Here is a tiny trained network, its code and every weight. The questions are about switching its units off for an input and a target symbol, where a switched-off unit gives its printed mean instead of its output.

import numpy as np


def w(rows, s, z=0):
    codes = np.array(rows[::2]) - 128.0
    scale = np.full(codes.shape[1], s)
    scale[-1] = z or s
    return codes * scale


def f(y):
    return y / 2 * (1 + np.tanh(0.7978845608 * (y + 0.044715 * y**3)))


def softmax(a):
    e = np.exp(a - a.max(-1, keepdims=True))
    return e / e.sum(-1, keepdims=True)


def log_softmax(a):
    a = a - a.max(-1, keepdims=True)
    return a - np.log(np.exp(a).sum(-1, keepdims=True))


def net(x, mask):
    ids = ['ΓΨΩπτφ'.index(c) for c in x.split()]
    T = len(ids)
    res = E[ids] + P[:T]
    r = res
    for j in range(3):
        rows = slice(2 * j, 2 * j + 2)
        q, k, v = (r @ M[0][rows].T for M in (Q, K, V))
        z = softmax(np.where(np.tri(T) > 0, q @ k.T / 2**0.5, -1e9)) @ v
        o = O[0][rows]
        res = res + np.where(mask[j], z, o[:, -1]) @ o[:, :-1]
    y = f(res @ A[0][:, :-1].T + A[0][:, -1])
    res = res + np.where(mask[3:11], y, B[0][:, -1]) @ B[0][:, :-1]
    return log_softmax(res[-1] @ U[:, :-1].T + U[:, -1])


Q, K, V, O, A, B = {}, {}, {}, {}, {}, {}
E = w([
[91,66,133,49,137,120],'Γ',
[109,121,186,197,50,113],'Ψ',
[161,112,156,85,67,99],'Ω',
[96,82,121,106,106,76],'π',
[148,79,148,5,102,119],'τ',
[148,118,111,116,54,127],'φ',
],0.02)
P = w([
[100,223,185,97,98,254],'0',
[20,109,123,217,120,42],'1',
[176,13,181,122,185,228],'2',
[139,142,185,136,131,23],'3',
[155,107,101,185,151,194],'4',
[95,113,168,142,131,32],'5',
[175,117,76,156,138,182],'6',
[111,122,157,167,116,36],'7',
[179,144,65,187,121,170],'8',
[69,101,167,162,123,48],'9',
[115,92,49,147,120,181],'10',
[111,124,187,194,89,65],'11',
],0.012)
Q[0] = w([
[172,73,201,124,182,115],'h0',
[158,78,99,226,143,116],'h0',
[116,106,255,86,80,74],'h1',
[112,142,177,112,87,56],'h1',
[56,154,180,151,68,24],'h2',
[140,147,94,162,108,250],'h2',
],0.0089)
K[0] = w([
[138,156,174,87,102,169],'h0',
[166,153,163,108,111,148],'h0',
[97,144,188,67,88,171],'h1',
[34,205,145,114,112,145],'h1',
[144,217,152,97,160,181],'h2',
[134,80,98,155,133,2],'h2',
],0.011)
V[0] = w([
[51,80,105,106,97,85],'h0',
[163,126,152,96,129,205],'h0',
[23,127,44,134,186,80],'h1',
[158,89,79,2,149,186],'h1',
[184,125,10,157,86,217],'h2',
[76,122,128,191,167,155],'h2',
],0.0094)
O[0] = w([
[139,86,154,142,127,112,233],'h0',
[93,66,78,129,108,184,134],'h0',
[128,192,213,120,1,88,2],'h1',
[70,228,61,170,139,99,206],'h1',
[129,172,213,174,169,65,35],'h2',
[191,147,145,118,80,167,62],'h2',
],0.011,0.0073)
A[0] = w([
[83,144,106,168,154,130,246],'n0',
[144,99,90,117,140,117,191],'n1',
[138,90,128,149,177,209,134],'n2',
[154,142,94,132,171,245,98],'n3',
[96,55,80,180,123,150,191],'n4',
[112,183,69,138,153,180,3],'n5',
[163,58,118,135,120,234,134],'n6',
[145,137,111,141,165,44,120],'n7',
],0.012,0.0043)
B[0] = w([
[99,173,102,127,63,185,185],'n0',
[152,114,170,94,118,134,197],'n1',
[128,120,49,69,73,140,182],'n2',
[113,64,255,114,100,169,169],'n3',
[236,168,172,72,155,93,255],'n4',
[93,62,138,139,164,47,154],'n5',
[54,107,70,172,156,144,201],'n6',
[103,157,185,141,141,160,171],'n7',
],0.009,0.021)
U = w([
[72,178,86,88,22,199,253],'Γ',
[153,83,24,146,112,72,13],'Ψ',
[226,178,126,96,152,151,156],'Ω',
[164,84,222,112,40,1,144],'π',
[76,116,68,179,189,86,31],'τ',
[132,114,210,190,207,160,135],'φ',
],0.0071,0.0023)

Each question gives the input, a string of symbols that net reads in full, and the target symbol t.
The units are the heads (2 rows each of Q, K, V and O) and the neurons (one row each of A and B). Each row of codes is followed by its name. A weight is (code - 128) times the scale printed after its matrix; where a second scale follows, it is the last column's (O, A, B and U).
mask holds one flag per unit, heads first, then neurons. A switched-off unit (its flag False) gives its mean, the last column of its rows in O or B, instead of its output. The means were averaged over made-up inputs and are rounded, as every weight is.
A unit's drop is (log p(t) with every unit on - log p(t) with that unit switched off) / (log p(t) with every unit on - log p(t) with every unit switched off).
The circuit of an input: a set's keep is (log p(t) with only the set's units on - log p(t) with every unit switched off) / (log p(t) with every unit on - log p(t) with every unit switched off). Starting from all 11 units, units are removed one at a time, each time the one whose removal leaves the highest keep (on an exact tie, the one counted first), for as long as the keep stays at least 0.8.
units of the circuit, in order: the units of the circuit, biggest drop first
most important unit: the unit with the biggest drop
k most important neurons: the k neurons with the biggest drops, biggest first
heads that matter: for each layer, one digit per head in row order, 1 if its drop is at least 0.15 and else 0, layers parted by /
input Ω π φ, target Γ: most important unit => n2
input Ψ Ω π π π π π Ψ π π Γ Ω, target Ψ: units of the circuit, in order => h1, n6, n2
input Ψ φ Ω τ Γ π π τ Ψ φ, target Ψ: 3 most important neurons => n6, n2, n7
input Ψ Ψ τ φ Γ π, target Ψ: units of the circuit, in order => h1, n6, n2
input Ψ τ π Ω Ω, target Ψ: 4 most important neurons => n6, n2, n0, n7
input Ψ τ Ω π Ω π Ω τ, target Ψ: heads that matter => 010
input τ τ Ω, target Γ: 2 most important neurons => n0, n3
input φ π Γ τ τ Ψ Ω Ω π Γ Ω π, target φ: units of the circuit, in order => h2, n7, h1
input π φ Γ, target Γ: units of the circuit, in order => n0, h1
input Γ Ω π Γ τ Ω Ω π π Ψ, target Γ: units of the circuit, in order => h1, n0
input Γ π Ω π τ Ω, target Γ: units of the circuit, in order => h1, n4
input φ Γ π τ τ π Ω Ω π Γ, target φ: 3 most important neurons => n7, n2, n6
input Ω τ τ π π φ, target Ω: units of the circuit, in order => h1, n4, n6
input π Ω Ψ, target Γ: units of the circuit, in order => n2
input φ π Ψ π π Ω Γ Ψ, target φ: units of the circuit, in order => h2, h1
input Ω π Γ Γ, target Ω: units of the circuit, in order => h1, n4, n6, n1
input φ Ω π τ π τ Ψ π φ τ τ φ, target φ: units of the circuit, in order => h2, n2, h1
input π τ Γ, target Γ: heads that matter => 000
input φ τ φ π π τ π π Ω Ψ φ Ω, target φ: 3 most important neurons => n7, n2, n4
input Ω τ τ Ω π Ω Ω Γ, target Ω: most important unit => n4
input Ω τ Ω Ψ τ, target Ψ: 4 most important neurons => n6, n2, n5, n7
input Ω τ π π π φ, target Ω: 2 most important neurons => n6, n4
